Here is a tiny trained network, its code and every weight. The questions are about switching its units off for an input and a class, where a switched-off unit gives its printed mean instead of its output.

import numpy as np


def w(rows, s, z=0):
    codes = np.array(rows[::2]) - 128.0
    scale = np.full(codes.shape[1], s)
    scale[-1] = z or s
    return codes * scale


def norm(h):
    return h / np.sqrt((h * h).mean(-1, keepdims=True) + 1e-5)


def f(y):
    return np.maximum(y, 0)


def log_softmax(a):
    a = a - a.max(-1, keepdims=True)
    return a - np.log(np.exp(a).sum(-1, keepdims=True))


def net(x, mask):
    res = np.array(x, float).reshape(1, 8) / 4 @ E
    u = 0
    for l in range(3):
        y = f(norm(res) @ A[l][:, :-1].T + A[l][:, -1])
        res = res + np.where(mask[u : u + 5], y, B[l][:, -1]) @ B[l][:, :-1]
        u += 5
    return log_softmax(norm(res)[-1] @ U[:, :-1].T + U[:, -1])


A, B = {}, {}
E = w([
[158,130,192,205,114,51,134,126],'x0',
[43,105,144,210,75,203,161,129],'x1',
[40,144,102,165,143,252,59,75],'x2',
[99,183,102,57,34,87,176,179],'x3',
[140,3,104,96,122,64,146,144],'x4',
[149,87,120,122,157,140,52,165],'x5',
[71,117,159,103,192,133,110,172],'x6',
[102,123,184,158,64,210,132,200],'x7',
],0.0082)
A[0] = w([
[125,206,154,55,104,145,171,133,131],'L0N0',
[111,143,128,217,11,111,181,131,169],'L0N1',
[132,176,30,133,107,159,91,68,149],'L0N2',
[129,139,37,85,130,64,186,141,5],'L0N3',
[92,74,2,88,37,164,46,137,122],'L0N4',
],0.0084,0.0026)
B[0] = w([
[171,142,126,108,81,125,100,127,218],'L0N0',
[115,200,232,115,246,87,215,118,253],'L0N1',
[77,132,148,100,136,109,163,11,244],'L0N2',
[121,70,127,110,198,211,147,173,197],'L0N3',
[118,135,135,110,203,158,171,170,240],'L0N4',
],0.011,0.0051)
A[1] = w([
[138,119,110,104,143,149,142,23,154],'L1N0',
[156,26,203,159,114,97,144,167,213],'L1N1',
[66,178,197,239,163,254,78,102,1],'L1N2',
[166,20,144,182,97,81,120,97,49],'L1N3',
[146,56,18,123,100,80,160,150,102],'L1N4',
],0.009,0.00086)
B[1] = w([
[161,193,144,161,100,151,160,95,203],'L1N0',
[127,176,23,106,96,71,114,62,182],'L1N1',
[97,55,172,156,142,170,81,225,254],'L1N2',
[128,95,5,218,90,119,54,61,152],'L1N3',
[73,57,132,180,182,182,91,113,153],'L1N4',
],0.011,0.0091)
A[2] = w([
[59,203,208,181,122,229,58,68,84],'L2N0',
[129,69,138,214,144,72,105,102,121],'L2N1',
[93,173,176,168,100,8,254,59,109],'L2N2',
[103,41,100,142,193,81,170,23,255],'L2N3',
[217,61,164,113,167,199,124,34,165],'L2N4',
],0.0081,0.0037)
B[2] = w([
[152,32,46,112,129,89,2,124,255],'L2N0',
[160,140,56,108,115,119,119,88,171],'L2N1',
[126,196,142,68,146,188,165,77,222],'L2N2',
[94,194,195,123,8,128,145,122,240],'L2N3',
[109,208,137,142,158,61,165,74,205],'L2N4',
],0.0092,0.0084)
U = w([
[171,152,176,119,110,127,166,253,2],'0',
[156,118,57,176,84,81,62,89,105],'1',
[124,220,134,102,142,121,195,66,180],'2',
[72,42,137,149,166,213,87,206,212],'3',
],0.017,0.0032)

Each question gives the input, the list of numbers given to net, and the class t.
The units are the neurons (one row each of A and B). Each row of codes is followed by its name. A weight is (code - 128) times the scale printed after its matrix; where a second scale follows, it is the last column's (A, B and U).
mask holds one flag per neuron, layer by layer. A switched-off neuron (its flag False) gives its mean, the last column of its row in B, instead of its output. The means were averaged over made-up inputs and are rounded, as every weight is.
A unit's drop is (log p(t) with every unit on - log p(t) with that unit switched off) / (log p(t) with every unit on - log p(t) with every unit switched off).
The circuit of an input: a set's keep is (log p(t) with only the set's units on - log p(t) with every unit switched off) / (log p(t) with every unit on - log p(t) with every unit switched off). Starting from the 12 units with the biggest drops (on a tie, the unit counted first), units are removed one at a time, each time the one whose removal leaves the highest keep (on an exact tie, the one counted first), for as long as the keep stays at least 0.8.
units of the circuit, in order: the units of the circuit, biggest drop first
unit that matters most: the unit with the biggest drop
top k neurons: the k neurons with the biggest drops, biggest first
k most important neurons of layer l: the k neurons of layer l with the biggest drops, biggest first
drop of u: that unit's drop, to one decimal
input [0,8,2,8,5,3,-2,0], class 0: 2 most important neurons of layer 0 -> [L0N4, L0N2]
input [0,0,3,-6,-1,-3,-4,-1], class 1: unit that matters most -> L2N0
input [1,-8,-6,-1,1,2,3,8], class 1: units of the circuit, in order -> [L0N1, L1N1]
input [2,-4,-8,1,8,-8,8,-1], class 1: units of the circuit, in order -> [L0N1, L1N3]
input [-6,1,7,-7,7,2,-7,-6], class 2: units of the circuit, in order -> [L2N4, L2N3]
input [8,2,-2,2,-1,-1,8,7], class 2: 2 most important neurons of layer 1 -> [L1N1, L1N4]
input [-5,-7,-4,-2,2,8,-1,4], class 2: top 4 neurons -> [L1N2, L2N0, L2N4, L1N1]
input [1,-8,-7,2,5,-1,6,5], class 1: top 2 neurons -> [L0N1, L1N1]
input [2,3,3,-8,-1,-1,-2,-3], class 1: 3 most important neurons of layer 0 -> [L0N4, L0N3, L0N1]
input [3,-1,-4,-6,6,-8,3,-5], class 1: top 3 neurons -> [L1N3, L0N1, L0N2]
input [-4,7,0,-5,7,2,-8,-6], class 2: top 3 neurons -> [L0N4, L1N2, L2N0]
input [-7,-1,-4,-3,0,3,-7,5], class 2: top 2 neurons -> [L1N2, L2N4]
input [7,-2,0,-4,-2,0,5,-4], class 1: top 2 neurons -> [L0N1, L1N3]
input [7,7,7,-1,-6,2,-6,-2], class 3: unit that matters most -> L1N2
input [-3,5,8,0,-5,-2,-3,-1], class 3: drop of L1N2 -> 0.6
input [-8,-1,7,-1,-8,-3,-2,1], class 3: drop of L1N2 -> 0.6
input [3,-5,7,5,0,-6,3,5], class 3: drop of L0N4 -> 0.0
input [-5,-8,-7,3,-8,1,8,-1], class 0: drop of L0N1 -> 0.1
